Where the symbols take the points:
j780 l j976
j780 d j950
j780 n j230
j780 v j665
j780 p j190
j780 b j634
j474 l j495
j474 d j976
j474 n j288
j474 v j52
j474 p j545
j474 b j772
j826 l j788
j826 d j518
j826 n j947
j826 v j452
j826 b j554
j342 l j758
j342 d j170
j342 n j779
j342 p j380
j794 l j654
j794 d j891
j794 v j947
j794 b j661
j554 l j52
j554 d j665
j554 n j950
j554 v j600
j554 p j826
j554 b j774
j362 l j170
j362 d j587
j362 n j276
j362 p j623
j139 l j230
j139 d j433
j139 v j481
j139 p j521
j139 b j68
j598 l j779
j598 d j276
j598 n j772
j598 v j587
j598 p j52
j779 l j774
j779 d j737
j779 n j611
j779 v j342
j779 p j477
j566 l j362
j566 d j758
j566 n j652
j566 p j222
j190 l j259
j190 d j947
j190 n j891
j190 v j518
j190 b j780
j788 l j116
j788 d j240
j788 n j545
j788 v j543
j788 b j52
j652 l j276
j652 d j774
j652 n j634
j652 v j566
j652 p j665
j495 l j950
j495 d j481
j495 n j433
j495 v j477
j495 p j152
j495 b j611
j481 l j780
j481 d j495
j481 n j139
j481 v j955
j481 p j821
j481 b j832
j654 l j847
j654 d j168
j654 v j545
j654 b j288
j746 l j772
j746 d j634
j746 n j207
j746 v j774
j746 p j950
j772 l j611
j772 d j810
j772 n j932
j772 v j598
j772 p j474
j288 l j433
j288 d j309
j288 v j474
j288 p j654
j288 b j932
j950 l j474
j950 d j780
j950 n j661
j950 v j554
j950 p j947
j950 b j746
j477 l j554
j477 d j955
j477 n j495
j477 v j380
j477 p j116
j477 b j779
j518 l j240
j518 d j826
j518 n j190
j518 v j791
j518 b j665
j309 l j139
j309 d j288
j309 v j976
j309 p j168
j309 b j178
j623 l j403
j623 d j110
j623 n j944
j623 p j104
j623 b j362
j810 l j832
j810 d j772
j810 n j178
j810 v j276
j810 p j976
j58 l j791
j58 d j673
j58 n j9
j58 b j403
j832 l j634
j832 d j611
j832 n j68
j832 v j737
j832 p j481
j230 l j309
j230 d j661
j230 v j780
j230 p j891
j230 b j345
j380 l j600
j380 d j403
j380 n j477
j380 p j673
j380 b j342
j758 l j587
j758 d j566
j758 n j774
j758 p j600
j521 l j891
j521 d j847
j521 v j821
j521 b j139
j661 l j288
j661 d j230
j661 v j950
j661 p j794
j661 b j207
j152 l j947
j152 d j821
j152 n j847
j152 v j116
j152 b j495
j634 l j810
j634 d j746
j634 n j345
j634 v j652
j634 p j780
j543 l j673
j543 d j104
j543 n j788
j543 b j110
j193 l j207
j193 d j68
j193 v j611
j193 p j433
j104 l j58
j104 d j543
j104 n j240
j104 b j623
j847 l j794
j847 d j521
j847 v j152
j847 b j433
j433 l j661
j433 d j139
j433 v j495
j433 p j847
j433 b j193
j791 l j104
j791 d j452
j791 n j518
j791 b j222
j774 l j598
j774 d j652
j774 n j746
j774 v j758
j774 p j554
j259 l j821
j259 d j545
j259 n j168
j259 v j240
j259 b j976
j403 l j222
j403 d j380
j403 n j955
j403 p j58
j403 b j170
j207 l j932
j207 d j345
j207 v j746
j207 p j661
j178 l j68
j178 d j932
j178 v j810
j178 p j309
j240 l j9
j240 d j788
j240 n j259
j240 v j104
j240 b j944
j276 l j737
j276 d j598
j276 n j810
j276 v j362
j276 p j944
j116 l j826
j116 d j9
j116 n j152
j116 v j673
j116 b j477
j110 l j380
j110 d j623
j110 n j52
j110 p j543
j110 b j587
j452 l j543
j452 d j791
j452 n j826
j452 b j600
j545 l j152
j545 d j259
j545 n j654
j545 v j788
j545 b j474
j222 l j623
j222 d j600
j222 n j665
j222 p j791
j222 b j566
j821 l j190
j821 d j152
j821 n j521
j821 v j9
j821 b j481
j976 l j481
j976 d j474
j976 n j309
j976 v j944
j976 p j259
j976 b j810
j345 l j178
j345 d j207
j345 v j634
j345 p j230
j673 l j452
j673 d j58
j673 n j116
j673 b j380
j665 l j944
j665 d j554
j665 n j780
j665 v j222
j665 p j518
j665 b j652
j9 l j518
j9 d j116
j9 n j821
j9 v j58
j9 b j955
j600 l j110
j600 d j222
j600 n j554
j600 p j452
j600 b j758
j170 l j566
j170 d j342
j170 n j737
j170 p j403
j168 l j521
j168 d j654
j168 v j259
j168 b j309
j737 l j652
j737 d j779
j737 n j832
j737 v j170
j737 p j955
j68 l j345
j68 d j193
j68 v j832
j68 p j139
j947 l j545
j947 d j190
j947 n j794
j947 v j826
j947 b j950
j587 l j342
j587 d j362
j587 n j598
j587 p j110
j932 l j193
j932 d j178
j932 v j772
j932 p j288
j891 l j168
j891 d j794
j891 v j190
j891 b j230
j944 l j955
j944 d j52
j944 n j976
j944 v j623
j944 p j240
j944 b j276
j52 l j477
j52 d j944
j52 n j474
j52 v j110
j52 p j788
j52 b j598
j955 l j665
j955 d j477
j955 n j481
j955 v j403
j955 p j9
j955 b j737
j611 l j746
j611 d j832
j611 n j193
j611 v j779
j611 p j495

In the rows, 25 means zero.

The rows follow the links: the fewer symbols apart two points are, the more alike their rows tend to be.

Each row is also shifted at random along 3 hidden directions that mean nothing.

Each row, then its point:
[ 27  14  18  27  30  21  22  18  23  29  25  30  25  15  25  19  30  34  37  30  22  23  24  22  24  26  35  28  22  19  36  21  23  25  17  31  20  17  28  23  22] -> j433
[ 27  27  24  20  18  23  20  30  21  26  30  29  31  25  33  23  26  14  29  14  22  26  29  25  25  26  25  33  21  28  26  19  34  21  31  20  24  22  24  26  35] -> j955
[ 34  21  19  19  25  19  22  32  21  34  28  32  22  32  19  25  25  20  27  22  27  25  31  26  12  23  30  24  32  21  26  21  22  30  29  23  28  21  23  24  27] -> j116
[ 18  35  24  31  21  28  33  22  28  18  17  30  39  18  27  25  19  21  23  26  30  27  28  24  37  20  20  27  20  27  21  28  34  21  26  23  26  26  22  20  25] -> j634
[ 21  24  22  32  32  23  19  20  23  30  23  21  16  24  33  13  20  33  27  32  18  18   4  18  24  24  21  25  19  10  24  31  19  22   9  16  21  28  21  31  30] -> j891
[ 19  24  19  29  28  26  36  23  29  19  18  23  28  23  16  22  20  37  22  33  27  24  24  20  28  21  33  21  27  24  25  24  28  21  21  34  23  24  24  21  22] -> j207
[ 18  29  31  23  22  26  20  19  22  27  23  19  35  25  24  30  29  13  32  14  31  29  31  24  27  14  29  29  26  34  29  25  34  23  37  28  20  26  25  23  24] -> j170
[ 22  31  32  27  22  25  16  23  21  32  21  22  19  31  31  24  22  20  35  18  31  25  19  24  21  15  11  24  29  20  25  26  20  27  28  21  23  29  22  26  27] -> j791
[ 25  20  34  17  24  24  19  34  27  18  30  16  18  33  15  27  27  27  11  24  16  27  29  31  20  34  18  22  34  31  23  19  17  26  24  30  27  28  32  34  22] -> j110
[ 26  24  31  26  25  23  24  34  28  29  22  31  22  30  21  21  18  30  26  25  22  24  28  30  21  26  13  27  34  21  27  19  16  32  22  25  31  25  26  28  27] -> j452
[ 31  23  28  25  27  24  16  23  19  36  26  28  18  27  31  19  24  19  32  18  19  19  15  25  21  23  24  34  20  19  30  29  25  27  21  16  21  24  23  29  35] -> j9
[ 24  18  25  24  31  25  31  19  29  17  22  13  23  23  13  28  29  30  13  32  23  24  23  22  26  30  31  25  24  35  23  30  25  24  23  32  21  22  25  23  16] -> j772
[ 25  22  27  17  26  26  26  34  28  23  24  23  32  33  10  24  25  24  17  25  16  27  34  25  24  29  30  30  33  34  28  19  29  27  30  34  26  25  30  32  28] -> j342
[ 21  30  38  27  15  27  20  21  23  22  27  23  25  20  34  29  29  14  28  15  24  26  30  33  28  26  12  26  22  31  26  23  23  25  27  23  24  25  27  23  21] -> j623
[ 18  27  31  25  23  27  32  23  29  23  18  25  29  28  16  31  25  27  30  23  33  30  32  30  26  15  20  22  37  35  26  22  28  26  33  36  23  24  25  20  22] -> j758
[ 29  20  30  15  26  21  19  34  28  25  28  26  25  32  18  20  25  27  22  29  13  26  29  27  21  32  24  35  30  29  34  17  21  29  23  31  27  26  33  34  31] -> j380
[ 21  23  14  23  21  23  20  24  19  26  29  23  19  25  34  26  23  18  18  21  27  22  24  22  24  28  28  12  17  15  16  26  18  21  26  17  27  29  22  23  20] -> j168
[ 22  24  33  20  28  27  26  20  25  21  27   9  19  31  11  31  32  27  16  25  23  30  25  25  20  25  28  22  31  39  24  27  22  25  31  32  21  25  27  27  18] -> j587
[ 19  21  21  32  25  25  30  11  24  24  19  22  24  12  21  34  31  29  33  25  32  26  28  29  28  21  33  18  24  27  26  27  26  22  27  36  19  19  27  11   8] -> j932
[ 29  25  29  28  24  25  33  24  28  23  21  35  22  18  23  24  22  34  37  23  30  26  25  33  23  21  13  25  35  25  27  18  26  30  20  30  24  18  26  17  27] -> j554
[ 35  20  17  25  23  20  23  31  27  25  26  34  19  23  25  28  23  27  19  28  25  22  33  30  21  32  20  18  27  17  22  27  13  31  20  20  31  25  28  22  17] -> j545
[ 22  32  21  23  22  27  29  29  27  15  24  26  30  23  32  20  21  25  16  32  28  27  20  18  31  23  14  21  18  20  20  22  30  19  23  17  27  29  20  26  32] -> j780
[ 28  26  25  25  24  24  16  18  16  29  28  20  11  25  30  28  28  14  26  14  32  23  20  26  17  21  21  18  21  22  18  29  20  26  27  17  23  27  20  23  23] -> j240
[ 25  26  34  26  24  25  26  25  27  24  22  27  22  26  22  26  26  31  36  23  31  29  29  31  22  17  12  26  36  30  31  15  22  30  23  34  25  25  29  24  24] -> j600
[ 18  25  33  18  29  28  21  19  21  18  31  -1  18  34  17  31  30  21  13  23  24  28  15  16  21  22  28  20  22  37  20  29  24  19  32  26  19  33  20  34  23] -> j362

In each set, the symbols that take the first to the second take the third to the fourth, perhaps in another order. Give the fourth.
Answer with the point's name.
[ 26  28  29  23  16  24  16  35  23  26  30  24  22  32  28  27  22  15  14  18  19  24  28  30  25  32  15  22  23  24  19  24  17  27  27  17  31  31  26  33  25]
to [ 32  21  25  19  23  22  18  36  25  31  26  32  23  34  19  25  22  23  25  24  20  24  32  26  16  24  24  27  32  22  29  18  18  31  27  26  28  25  27  30  25]
as [ 17  27  17  22  29  25  23  13  20  23  25  13  18  28  34  22  25  31  27  30  33  28   9  11  21  12  29  14  18  20  19  25  26  14  24  25  18  27  18  24  29]
to j288

[ 22  31  28  23  31  26  27  20  29  17  24  20  24  23  33  15  19  29  21  33  23  25   9  16  26  23  14  28  14  21  23  26  26  20  17  17  21  29  21  30  33]
to [ 28  24  25  20  26  25  34  30  29  22  23  25  18  30  18  24  20  34  26  28  32  29  23  25  19  22  18  21  37  28  21  17  26  26  26  29  23  21  24  23  31]
as [ 22  27  21  24  25  25  28  15  23  17  26  11  29  23  24  34  29  15  17  23  33  27  26  19  27  21  30  18  18  31  19  31  29  19  34  23  20  27  21  20  18]
to j598

[ 24  18  20  23  28  22  27  27  29  17  28  21  21  22  22  23  27  35  13  32  14  22  25  27  25  39  29  17  21  21  22  22  19  22  12  26  28  22  30  29  19]
to [ 14  31  19  30  21  25  27  21  23  24  23  28  28  20  38  20  20  28  28  27  32  22  20  22  29  19  21  16  19  15  21  21  29  16  20  23  24  26  22  22  26]
as [ 14  31  41  31  29  30  23  18  27  22  23  12  26  25  24  20  23  28  28  26  19  24  11  22  30  21  18  34  23  35  28  30  28  22  19  25  18  29  24  32  32]
to j342

[ 27  25  13  14  23  20  19  21  19  24  28  28  35  23  34  26  29  11  28  23  34  28  32  15  22  19  31  20  14  23  25  22  35  21  38  20  23  26  21  19  27]
to [ 21  23  18  25  23  23  19  20  20  28  28  25  30  18  37  18  29  21  32  25  23  24  22  18  28  25  35  26  12  17  28  22  31  18  22  22  23  22  26  24  26]
as [ 23  26  20  23  24  26  37  29  34  15  18  27  33  25  13  22  20  33  14  32  28  26  30  24  31  23  26  22  31  27  20  23  30  24  26  30  28  24  23  24  24]
to j207

[ 29  28  21  23  23  22  15  29  19  36  27  31  23  27  32  26  25  11  32  15  32  24  26  23  19  20  27  26  22  20  24  24  29  27  34  17  25  25  21  22  29]
to [ 33  14  16  11  36  19  22  26  27  23  31  21  23  31  18  18  28  32  16  36  21  28  24  13  15  27  36  26  25  28  30  21  24  26  24  28  25  24  26  31  30]
as [ 26  32  32  32  23  27  22  27  26  30  21  30  20  24  35  18  18  24  32  21  21  20  15  30  26  23  11  30  23  17  24  27  24  26  17  12  26  25  20  27  34]
to j950

[ 27  19  20  12  38  21  16  18  21  24  34  12  23  29  30  16  29  23  20  34  20  25  10   5  20  23  34  28   9  25  27  27  30  19  24  17  18  30  20  35  34]
to [ 26  14  13  20  31  19  22  20  19  28  27  28  26  23  25  23  29  32  31  33  25  26  25  17  19  22  40  21  22  20  30  16  25  25  22  31  21  21  27  21  21]
as [ 25  24  22  20  24  23  20  16  20  17  32  14  21  23  34  29  31  16  16  23  31  27  22  17  24  24  24  12  14  29  17  27  25  18  32  19  21  28  21  20  20]
to j288

[ 21  28  26  27  22  28  31  27  28  13  25  18  33  21  24  27  23  20   8  28  20  23  27  25  37  37  26  27  16  29  17  32  29  20  25  19  29  25  24  29  23]
to [ 21  19  15  20  27  26  32  33  28  19  23  22  32  28  14  20  22  31  11  34  14  24  28  17  28  33  43  28  23  24  25  22  29  20  22  31  27  25  28  30  25]
as [ 31  21  14  22  32  20  24  24  25  29  21  27  16  32  22  24  22  31  24  33  38  26  22  17  12  15  21  15  31  19  21  24  20  30  27  23  26  28  19  21  23]
to j168

[ 23  24  28  28  32  29  34  20  34  18  19  21  28  22  14  20  22  38  19  35  22  23  18  22  29  25  24  32  28  28  28  29  27  23  16  30  21  24  26  26  23]
to [ 17  25  14  22  27  25  37  26  27  18  20  20  27  28  15  26  21  33  15  34  29  28  25  19  26  21  35  17  30  24  17  22  26  20  25  31  25  26  22  24  22]
as [ 33  17  24  18  26  23  25  34  30  24  28  33  27  25  19  18  23  31  25  26  10  23  28  29  22  38  26  38  30  26  31  17  29  29  18  26  26  17  31  28  33]
to j495

[ 17  26  42  30  27  29  21  17  24  22  25  10  22  22  24  27  30  23  24  21  15  23  18  25  31  29  21  30  21  35  28  33  25  21  22  26  19  25  26  32  24]
to [ 21  27  33  28  29  28  25  20  25  26  24  19  30  19  24  18  27  22  29  21  14  23  18  22  31  27  31  44  17  31  32  32  35  22  23  23  18  22  24  29  34]
as [ 34  19  24  27  21  23  24  28  23  29  26  34  17  23  22  29  24  22  27  17  25  23  30  36  19  31  18  21  32  23  21  25  14  32  24  22  28  19  26  18  16]
to j152

[ 17  30  20  26  22  25  29  22  24  22  21  23  27  20  37  19  21  28  28  30  29  24  15  19  30  19  24  18  19  15  19  21  29  16  21  21  25  28  22  22  28]
to [ 33  17  17  15  24  21  27  28  27  13  28  26  22  24  21  30  28  27  12  29  28  27  37  26  24  32  27  13  26  29  18  22  19  26  29  26  29  23  29  20  16]
as [ 30  24  11  15  22  20  19  37  23  26  29  30  31  33  28  20  20  12  13  27  22  23  29  16  21  27  30  23  17  17  20  24  26  23  32  13  33  34  20  31  31]
to j826

[ 32  22  23  27  34  22  25  25  29  26  22  29  16  27  20  16  20  37  24  36  22  20  15  23  19  26  18  25  28  16  26  28  16  30  15  21  27  24  23  30  27]
to [ 31  23  23  21  28  23  27  28  24  29  24  24  11  34  18  25  23  32  27  26  34  26  19  23  14  16  20  18  36  21  21  23  19  30  26  24  23  25  18  24  26]
as [ 29  19  12  21  23  19  24  31  22  26  29  27  18  27  22  30  24  27  16  30  25  23  29  25  19  28  30   9  26  16  17  23  13  26  23  23  31  25  25  23  15]
to j545

[ 29  26  22  19  23  25  18  28  20  26  33  17  12  32  27  28  25  16  13  17  25  23  20  23  19  29  23  17  21  22  13  28  21  23  28  15  27  31  18  30  28]
to [ 32  20  22  16  24  21  18  33  22  33  26  28  23  36  20  24  23  22  23  23  23  24  33  27  14  24  26  24  35  24  28  18  18  34  31  25  31  28  28  29  25]
as [ 27  30  24  28  26  25  22  29  25  26  21  30  22  27  32  15  17  27  22  31  23  22  13  20  26  25  16  27  19  12  21  31  21  25  17  13  28  29  20  32  31]
to j788

[ 36  16  23  24  32  23  22  27  26  25  26  23  13  27  20  20  23  34  14  33  12  19  19  25  21  39  20  25  22  20  23  32   9  33  11  19  27  22  29  31  21]
to [ 30  22  31  23  19  24  19  37  26  25  26  28  19  30  20  28  23  23  18  20  20  24  35  34  20  34  15  22  33  24  24  21  14  34  23  24  31  26  29  30  20]
as [ 17  23  15  20  19  23  23  26  21  18  30  17  23  24  33  27  25  19  13  24  24  25  24  19  27  29  30  12  12  19  15  23  23  16  25  20  26  28  23  23  21]
to j944

[ 34  17  23  28  32  22  20  18  23  27  25  28  13  20  26  27  27  29  28  28  26  21  23  30  19  28  20  20  25  20  26  33  14  32  18  23  24  21  25  21  14]
to [ 29  19   8  21  24  21  22  30  21  33  24  34  27  27  24  25  23  24  26  27  28  22  35  22  18  22  34  17  28  16  25  18  22  29  27  26  28  23  26  20  20]
as [ 22  30  20  25  18  25  29  31  27  19  24  31  45  22  24  23  20  13  17  24  19  22  36  23  36  32  31  33  15  28  24  26  35  21  27  22  29  25  25  25  29]
to j345

[ 34  23  27  31  17  23  22  30  24  29  26  38  18  20  25  28  26  25  30  17  19  19  31  41  24  36  14  26  31  21  27  27  14  35  17  22  29  18  30  21  18]
to [ 27  21  28  17  20  23  22  29  25  20  29  21  21  30  18  35  30  21  19  20  28  31  37  29  18  28  20  15  33  32  22  17  20  28  34  31  27  27  29  25  18]
as [ 22  19  25  31  34  24  29  13  24  27  20  23  16  18  26  17  26  45  38  36  27  23  11  20  20  18  26  23  27  18  31  25  19  24  10  31  18  20  25  22  23]
to j746

[ 30  24  27  24  32  23  12  21  19  38  27  23  17  28  33  17  26  19  34  21  21  19  12  23  20  23  24  34  19  21  29  28  24  26  21  15  19  25  20  30  35]
to [ 35  19  17  19  23  21  21  32  21  33  28  34  21  30  20  26  22  21  27  21  27  23  31  28  15  26  26  25  30  20  27  21  21  32  29  24  27  21  26  24  26]
as [ 20  33  38  21  22  28  20  29  25  20  25  19  22  32  30  21  21  23  23  23  26  27  17  22  24  20  12  22  25  31  22  20  27  22  27  24  23  31  21  32  33]
to j600

[ 23  26  35  35  28  29  37  16  30  25  17  25  25  18  16  23  23  36  37  25  25  24  21  31  28  22  21  35  33  32  29  28  29  27  21  35  18  17  24  19  23]
to [ 25  28  35  30  16  26  27  33  30  25  17  41  32  21  23  25  20  28  34  21  27  26  39  38  29  25   9  28  38  25  30  15  24  30  23  32  29  21  31  19  23]
as [ 25  20  28  21  32  26  32  21  25  17  29   8  16  28   8  32  30  31  14  25  21  28  21  22  22  29  32  23  28  37  20  28  24  23  27  31  17  22  22  25  20]
to j110

[ 30  20  25  16  27  21  15  26  22  35  26  24  18  36  18  24  28  22  29  24  27  25  26  24  13  18  26  24  31  24  30  21  20  31  30  28  23  28  25  28  27]
to [ 32  25  23  23  23  22  16  32  21  33  30  28  25  30  30  20  23  17  23  18  17  20  21  25  20  29  25  33  22  20  25  24  24  25  24  15  26  26  21  31  36]
as [ 26  25  33  25  21  27  23  21  21  20  31  17  17  16  34  29  31  18  27  14  20  24  18  31  28  31  17  27  19  30  21  26  26  23  23  19  20  21  25  22  26]
to j474

[ 19  28  31  17  24  28  22  23  23  24  25  15  32  31  20  27  28  15  23  20  23  28  26  19  26  20  30  31  22  35  27  25  32  23  35  28  21  30  23  30  29]
to [ 21  27  41  28  21  26  17  17  22  24  28  16  20  23  33  28  30  17  30  16  23  25  22  31  27  24  12  26  22  30  26  24  21  22  22  23  23  24  29  26  22]
as [ 30  24  23  22  26  23  35  33  35  15  21  32  26  25  21  19  19  37  18  37  22  25  27  25  26  31  16  26  29  21  23  20  25  26  17  25  31  22  28  25  28]
to j152

